Here is a tiny trained network, its code and every weight. The questions are about switching its units off for an input and a class, where a switched-off unit gives its printed mean instead of its output.

import numpy as np


def w(rows, s, z=0):
    codes = np.array(rows[::2]) - 128.0
    scale = np.full(codes.shape[1], s)
    scale[-1] = z or s
    return codes * scale


def f(y):
    return y / 2 * (1 + np.tanh(0.7978845608 * (y + 0.044715 * y**3)))


def log_softmax(a):
    a = a - a.max(-1, keepdims=True)
    return a - np.log(np.exp(a).sum(-1, keepdims=True))


def net(x, mask):
    res = np.array(x, float).reshape(1, 4) / 4 @ E
    y = f(res @ A[0][:, :-1].T + A[0][:, -1])
    res = res + np.where(mask, y, B[0][:, -1]) @ B[0][:, :-1]
    return log_softmax(res[-1] @ U[:, :-1].T + U[:, -1])


A, B = {}, {}
E = w([
[127,112,201,22,184],'x0',
[178,122,178,71,1],'x1',
[126,129,129,129,129],'x2',
[43,76,250,212,109],'x3',
],0.0086)
A[0] = w([
[201,126,140,114,2,35],'n0',
[213,153,74,115,157,27],'n1',
[115,140,81,197,243,46],'n2',
[174,155,77,231,48,146],'n3',
[34,30,231,224,124,3],'n4',
[165,121,215,34,185,179],'n5',
],0.0087,0.0049)
B[0] = w([
[133,153,214,91,147,193],'n0',
[101,54,105,45,57,165],'n1',
[148,135,253,60,144,204],'n2',
[195,61,126,147,219,204],'n3',
[142,74,77,53,100,254],'n4',
[217,95,99,184,175,226],'n5',
],0.013,0.0091)
U = w([
[120,147,246,80,147,103],'0',
[112,84,19,43,92,96],'1',
[124,125,100,146,139,253],'2',
[174,72,87,199,194,61],'3',
[89,177,53,219,115,215],'4',
[52,199,101,183,76,83],'5',
[37,206,111,149,96,90],'6',
[30,198,99,142,97,91],'7',
],0.012,0.017)

Each question gives the input, the list of numbers given to net, and the class t.
The units are the neurons (one row each of A and B). Each row of codes is followed by its name. A weight is (code - 128) times the scale printed after its matrix; where a second scale follows, it is the last column's (A, B and U).
mask holds one flag per neuron, in row order. A switched-off neuron (its flag False) gives its mean, the last column of its row in B, instead of its output. The means were averaged over made-up inputs and are rounded, as every weight is.
A unit's drop is (log p(t) with every unit on - log p(t) with that unit switched off) / (log p(t) with every unit on - log p(t) with every unit switched off).
The circuit of an input: a set's keep is (log p(t) with only the set's units on - log p(t) with every unit switched off) / (log p(t) with every unit on - log p(t) with every unit switched off). Starting from all 6 units, units are removed one at a time, each time the one whose removal leaves the highest keep (on an exact tie, the one counted first), for as long as the keep stays at least 0.8.
circuit, biggest first: the units of the circuit, biggest drop first
unit that matters most: the unit with the biggest drop
k most important neurons: the k neurons with the biggest drops, biggest first
drop when u is switched off: that unit's drop, to one decimal
input [4,-2,-6,3], class 2: 2 most important neurons => n3, n2
input [7,-5,6,-3], class 3: 2 most important neurons => n5, n0
input [0,-6,-6,5], class 0: 2 most important neurons => n2, n5
input [3,1,-5,5], class 1: circuit, biggest first => n4, n2
input [1,-2,0,-3], class 4: unit that matters most => n4
input [-6,1,1,5], class 3: 2 most important neurons => n3, n1
input [4,0,1,-3], class 3: 3 most important neurons => n5, n4, n2
input [-6,8,3,-7], class 0: 3 most important neurons => n0, n4, n5
input [7,4,1,1], class 3: 2 most important neurons => n5, n2
input [-4,8,1,-8], class 0: 2 most important neurons => n0, n4
input [4,-8,4,-7], class 0: 2 most important neurons => n2, n4
input [7,5,-3,2], class 3: 2 most important neurons => n5, n2
input [-4,-8,1,8], class 0: 3 most important neurons => n2, n1, n5
input [-6,-4,-2,6], class 1: 2 most important neurons => n4, n5
input [0,-5,-1,6], class 1: 2 most important neurons => n4, n0
input [-6,2,5,-1], class 3: drop when n3 is switched off => 1.7
input [-1,-4,-5,6], class 1: drop when n2 is switched off => 0.0
input [3,-2,-6,7], class 1: drop when n4 is switched off => 0.6
